<107>: [140 131 122 113 132  98  94  89  94  86  87  90  94 100 107 116 124 133
 142 149 157  94 166 170 171 170 167 162 157 149]
<113>: [157 149 142 133 124 116 106 101  94  91  87  85  87  88  92  99 105 114
 121 131 140 147 154 162 166 169 170 170 169 164]
<81>: [118 111 103  98  93  89  85  85  89  92  97 102 109 119 128 136 143 150
 159 165 168 171 171 168 166 161 154 147 138 130]
places <107>: [133] : 17
places <81>: [89] : 5 8

<17>: [106 115 168 155  93 180 152  87 135 175 107 126  83 138 108 138 180  96]
<11>: [106 115 168 155  93 180 152  87 135 175 107 170  83 138 108 178 180  96]
<55>: [106 115 168 155  93 180 152  87 135  72 143  84 153 151 137 172 159 125]
<5>: [125 115 168 155  93 180 152 102 135 175 107 160  83 138 108 178 180  96]
tags:
[106] -> K_855
[137] -> K_555
[108] -> K_948
[136] -> K_342
[109] -> K_610
join <17> 14:  : K_948
places <17>: [126] : 11
which: [125 115 168 155  93 180 152 102 135 175 107 160  83 138 108 178 180  96] : <5>
which: [106 115 168 155  93 180 152  87 135  72 143  84 153 151 137 172 159 125] : <55>

<104>: [ 77 136 117 131]
<76>: [158 145 158 145]
<33>: [130 142 141 139]
<20>: [124 125 139 152]
<61>: [ 77 136 117 159]
tags:
[124] -> K_618
[141] -> K_529
[139] -> K_86
[138] -> K_229
[130] -> K_42
[129] -> K_916
join <33> 0:  : K_42
which: [124 125 139 152] : <20>
which: [ 77 136 117 131] : <104>
which: [158 145 158 145] : <76>
places <61>: [117] : 2
places <76>: [158] : 0 2

<125>: [125 136 150 145 166 130 152 137 151 113 146 146 129 130  94 123  96 148
 142 138 165 142 129]
<30>: [151 130 135 143 103 134 133 140 110 143 135  75 146 124 166 169 157 159
 145 113 105 142 123]
<66>: [151 130 135 143 146 134 133 146 110 143 134 146 146 124 166 169 157 146
 145 113 105 157 139]
places <66>: [133] : 6
tags:
[143] -> K_347
[144] -> K_664
[145] -> K_27
[165] -> K_880
[150] -> K_601
[151] -> K_214
[146] -> K_507
join <125> 3:  : K_27
places <66>: [143] : 3 9
places <66>: [146] : 4 7 11 12 17
which: [151 130 135 143 103 134 133 140 110 143 135  75 146 124 166 169 157 159
 145 113 105 142 123] : <30>

<102>: [168 138  96 134 143 143 122 148 146 114 143 124 143 154 138 130 138 183
 106  87 107]
<70>: [154  98  77 121  96 124 154 140 154 164 150 132 125 111 118 110 125 174
 181 168 125]
<38>: [168 138 142 134 100 123 122 148 146 114 140 130  86 164 107 120 115 121
 124 179 147]
<140>: [136 136 127 148 140 131 109  86 109 138 176  92 143 154 138 110 141 163
 124 105 125]
<124>: [100 131 171 114 125 111 130 105  95 110 171 153 154 132 142 100 130 129
 173 118 124]
places <124>: [110] : 9
Table of tags by key:
[114] -> K_271
[153] -> K_71
[131] -> K_584
[130] -> K_711
[129] -> K_501
[140] -> K_733
join <38> 11:  : K_711
which: [136 136 127 148 140 131 109  86 109 138 176  92 143 154 138 110 141 163
 124 105 125] : <140>
places <70>: [125] : 12 16 20
which: [168 138 142 134 100 123 122 148 146 114 140 130  86 164 107 120 115 121
 124 179 147] : <38>
places <102>: [143] : 4 5 10 12

<111>: [162 161 125 162 122 169 165 113 127 120 134 162 126 117 121 128 170 174
 164 156 120 162 132 125 124 174 162 162 160 162 133]
<43>: [163 163 163 128 163 163 128 164 163 163 163 128 163 163 163 163 128 127
 163 163 163 128 163 163 163 127 128 128 128 163 128]
<19>: [162 161 125 127 123 169 165 148 127 121 169 127 161 153 156 128 135 173
 164 156 155 162 132 160 159 174 128 128 160 162 133]
<73>: [129 166 133 129 136 154 125 186 130 139 154 130 131 179 138 128 118 112
 162 173 140 164 121 168 169 146 164 129 168 164 120]
<130>: [163 165 130 128 133 158 162 175 129 134 158 129 130 172 134 128 122 119
 162 168 169 164 124 166 131 154 128 128 165 163 124]
<13>: [163 163 128 128 128 163 128 163 128 128 163 128 163 163 128 128 128 163
 163 163 163 163 128 163 163 163 128 128 128 163 128]
<169>: [163 129 129 128 165 161 127 169 163 166 160 129 164 167 131 128 125 159
 163 166 166 128 161 164 165 123 128 128 129 163 126]
Table of tags by key:
[117] -> K_102
[179] -> K_151
[167] -> K_210
[118] -> K_729
[165] -> K_559
[164] -> K_62
join <111> 13:  : K_102
which: [163 129 129 128 165 161 127 169 163 166 160 129 164 167 131 128 125 159
 163 166 166 128 161 164 165 123 128 128 129 163 126] : <169>

<100>: [138 156 144 127 134 156 128 161 147 108 111  97 103 102 141 129 147]
<74>: [109 117 105 115 120 126 107 142 120 135 136 119 139 101 114 129 111]
<39>: [130 137 129 118 118 130 116 106 114 103 132  80 160 141 113 121 112]
Table of tags by key:
[139] -> K_533
[129] -> K_772
[160] -> K_312
join <39> 12:  : K_312
which: [109 117 105 115 120 126 107 142 120 135 136 119 139 101 114 129 111] : <74>
places <100>: [147] : 8 16

<52>: [103 109  94  83 122  86 100 168 106  96  93]
<133>: [148 118 159 159 154 153 117  88 119 156 157]
<138>: [109 150 109 108 102 110 156 109 150 150 102]
<158>: [107 107 147 152 149 149 107 103 112 151 152]
<106>: [109 155 150 108 100 107 157 143 154 103 103]
<151>: [111 155 101 100 102 103 160 150 153 100 101]
<98>: [108 160 106 109 110 114 164 135 159 108 102]
<163>: [104 126  94  96 103  98 128 169 125  98  99]
<29>: [146  95 152 149 149 148  96 120 149 148  96]
places <158>: [149] : 4 5
key -> tag
[96] -> K_812
[100] -> K_204
[160] -> K_962
[107] -> K_629
[161] -> K_646
[99] -> K_6
join <151> 6:  : K_962
which: [107 107 147 152 149 149 107 103 112 151 152] : <158>
places <138>: [109] : 0 2 7
places <29>: [149] : 3 4 8
which: [146  95 152 149 149 148  96 120 149 148  96] : <29>

<18>: [126 146 145 100 127 114 106 148 110 150 116  99 122 145  95 104  81 124
 135 109 110 101 138 149  93]
<101>: [141 118 120 171 124 122 166 108 121 113 134 146 123 119 151 155 185 125
 123 123 145 153 123 113 154]
<80>: [111 133 130  87 133 141  90 143 144 136 125 118 137 131 111 103  76 133
 130 141 113 107 131 137 109]
<189>: [142 123 125 163 124 118 160 114 116 120 131 138 122 124 143 149 173 124
 126 118 141 146 125 119 145]
<56>: [ 88 130 127  85 133 143  88 140 146 133 125 118 137 128 111 103  74 133
 129 143 113 108 129 134 110]
<164>: [109 132 130  83 133 143  87 143 145 135 125 117 137 130 110 101  71 133
 130 143 112 106 131 137 108]
<88>: [106 127 124  84 134 145  86 136 149 128 127 120 138 126 113 103  75 134
 128 146 113 108 127 130 111]
<110>: [118 141 139  88 129 126  93 147 124 146 119 105 128 139 100 101  71 128
 134 123 109 101 135 145  97]
<179>: [149 128 131 172 123 112 169 118 109 126 129 136 118 129 143 153 181 122
 127 111 143 148 128 124 145]
<65>: [ 99 112 109  90 132 148  88 118 152 110 131 131 138 111 126 112  92 135
 122 151 121 119 120 113 126]
tags:
[133] -> K_511
[131] -> K_645
[134] -> K_394
[132] -> K_247
join <65> 4:  : K_247
which: [106 127 124  84 134 145  86 136 149 128 127 120 138 126 113 103  75 134
 128 146 113 108 127 130 111] : <88>
which: [126 146 145 100 127 114 106 148 110 150 116  99 122 145  95 104  81 124
 135 109 110 101 138 149  93] : <18>
places <56>: [88] : 0 6
which: [ 88 130 127  85 133 143  88 140 146 133 125 118 137 128 111 103  74 133
 129 143 113 108 129 134 110] : <56>

<3>: [148 134 151 107 134  97 153 182]
<64>: [140 137 155 108 137  85 152 131]
<95>: [151 114 134 113 135 106 147 148]
<122>: [136  91 107 153 139 138 134 130]
<63>: [148 134 151 107 134  97 153 140]
<10>: [141 128 163 121 150  74 173 117]
tags:
[147] -> K_548
[152] -> K_989
[146] -> K_719
join <95> 6:  : K_548
which: [141 128 163 121 150  74 173 117] : <10>
which: [148 134 151 107 134  97 153 182] : <3>

<58>: [108 146 131 137 127  80 102 113 102 111 109 117 129 149 149 113 144 149
 125 130 171 118  99 169  88  96 117 135 146 110 128 152 154 183 119 126
  83 145 152]
<68>: [106 144 134 139 125  90 107 116 103 113 109 115 129 153 145 117 145 143
 122 127 164 119 105 161  90 102 115 135 147 112 125 153 152 176 121 126
 115 144 152]
<53>: [136 122 138 134 128 168 151 144 141 143 137 131 131 136 117 147 129 114
 128 125 103 137 152 103 149 155 131 132 130 143 125 127 118 101 138 130
 149 126 125]
<108>: [125 116 151 144 116 186 158 154 132 151 129 118 132 166 103 166 139  95
 114 108  84 137 162  82 139 169 114 138 145 147 111 140 118  92 140 125
 165 136 142]
<16>: [125 116 151 144 116 154 158 154 132  82 129 118 132 166 103 166 139  95
 114  82  84 137 162  82 139 169 114 138 145 147 111 140 118  92 140 125
 165 129 132]
<123>: [109 145 131 136 127  82 103 114 104 112 110 117 129 147 149 113 144 148
 125 130 170 119 101 168  89  97 117 135 145 111 129 151 153 181 120 127
 111 144 151]
places <53>: [136] : 0 13
Table of tags by key:
[117] -> K_635
[153] -> K_712
[118] -> K_67
[154] -> K_207
join <16> 32:  : K_67
places <53>: [131] : 11 12 26
places <16>: [82] : 9 19 23
which: [106 144 134 139 125  90 107 116 103 113 109 115 129 153 145 117 145 143
 122 127 164 119 105 161  90 102 115 135 147 112 125 153 152 176 121 126
 115 144 152] : <68>

<114>: [121 112 125 129 135 112 126 129 112]
<105>: [130 129 125 129 126 129 130 130 126]
<91>: [184  99  91  90 134  86 106  93 100]
places <114>: [129] : 3 7
tags:
[130] -> K_297
[125] -> K_176
[94] -> K_957
[126] -> K_998
[93] -> K_136
[129] -> K_46
join <105> 7:  : K_297
places <105>: [129] : 1 3 5
which: [130 129 125 129 126 129 130 130 126] : <105>
places <114>: [121] : 0
which: [184  99  91  90 134  86 106  93 100] : <91>

<89>: [124 141 130 135 130 129 133 138 145 116 130 119 126 138 135 141 127 126]
<143>: [124 141 140 138 130 126 126 138 145 116 138 119 126 138 135 141 127 126]
<24>: [116 132 134 131 136 128 119 116 128 120 111 126 145 127 134 148 127 130]
<12>: [124 141 140 135 130 129 133 138 145 116 130 119 126 127 133 117 123 119]
<99>: [117 121 118 119 123 151 137 117 138 173 131 114 154 139 126 113 121 123]
tags:
[133] -> K_246
[126] -> K_823
[127] -> K_750
[132] -> K_365
[155] -> K_299
[154] -> K_274
[125] -> K_499
join <89> 12:  : K_823
places <143>: [138] : 3 7 10 13

<48>: [128 147 181 181 181 148 138 124 107 135 110]
<25>: [127 126 116 179 109 117 119 118 114  96 137]
<28>: [136 122 150 117 131 130 118 122 122 142 111]
places <48>: [181] : 2 3 4
Table of tags by key:
[122] -> K_375
[148] -> K_264
[135] -> K_158
[147] -> K_364
[123] -> K_465
[126] -> K_673
join <48> 1:  : K_364
places <28>: [117] : 3
which: [136 122 150 117 131 130 118 122 122 142 111] : <28>

<6>: [134 142 177  73 104 115 108 164 155 128  83  98 136 127 122 118 120 125
 116]
<141>: [158 133 112  73 110 124 119 130 138 114 133 129 158 132 169 112 109 113
 153]
<85>: [137 148 116  73 104 111 136 159 148 104 139 116 148 126 116 115 122 116
 126]
<67>: [121 125 105  73 119 126 105 127 143 168 144 132 130 111 113 134 149 137
 104]
<92>: [119 123 145  73 158 128 104 115 159 156 104 138 119 100 117 113 121 117
 129]
tags:
[126] -> K_911
[115] -> K_128
[103] -> K_649
[153] -> K_57
[116] -> K_931
[104] -> K_906
[118] -> K_636
join <6> 18:  : K_931
places <85>: [104] : 4 9
places <85>: [116] : 2 11 14 17
which: [119 123 145  73 158 128 104 115 159 156 104 138 119 100 117 113 121 117
 129] : <92>

<71>: [115 116 103 110 167 136 173 165 102 116 166 118 122 114]
<119>: [115 116 103 110 167 136 173 165 102 116 166 145 142 138]
<155>: [105 110 137 139 139 119 128 127 138 103 141 111 107 106]
<131>: [151 150 119 112 120 153 129 130 119 151 122 149 148 144]
<47>: [121 122 113 121 145 122 145 144 115 122 142 122 119 110]
<174>: [110 111 145 147 133  96 126 130 138 103 130 106 106 113]
<165>: [114 111 142 137 135 126 124 125 139 111 133 112 112 110]
<178>: [121 122 113 121 145 122 145 144 115 122 142 122 119 122]
key -> tag
[139] -> K_133
[143] -> K_202
[140] -> K_69
[110] -> K_830
[138] -> K_261
[137] -> K_387
[142] -> K_281
join <155> 2:  : K_387
which: [121 122 113 121 145 122 145 144 115 122 142 122 119 110] : <47>
which: [105 110 137 139 139 119 128 127 138 103 141 111 107 106] : <155>

<168>: [166 146 131 108 128 138 125 124 111 107 159 121 119 125 158]
<69>: [ 86 111 133 142 128 123 135 130 118 142 135 153 147 123 107]
<159>: [157 160 132 109 128 138 129 124 112 107 156 121 125 125 160]
<72>: [171 146 126 109 128 138 119 123 131 107 134 111 108 133 158]
<75>: [157 171 136 109 131 138 141 124 119 129 141 114 125 125 163]
<9>: [128 128 129 143 128 132 132 126 132 146 118 145 131 125 132]
<145>: [164 154 128 109 129 138 125 124 137 107 117 100 112 131 158]
key -> tag
[131] -> K_974
[129] -> K_444
[136] -> K_541
join <9> 2:  : K_444
places <9>: [128] : 0 1 4
which: [157 171 136 109 131 138 141 124 119 129 141 114 125 125 163] : <75>
which: [128 128 129 143 128 132 132 126 132 146 118 145 131 125 132] : <9>

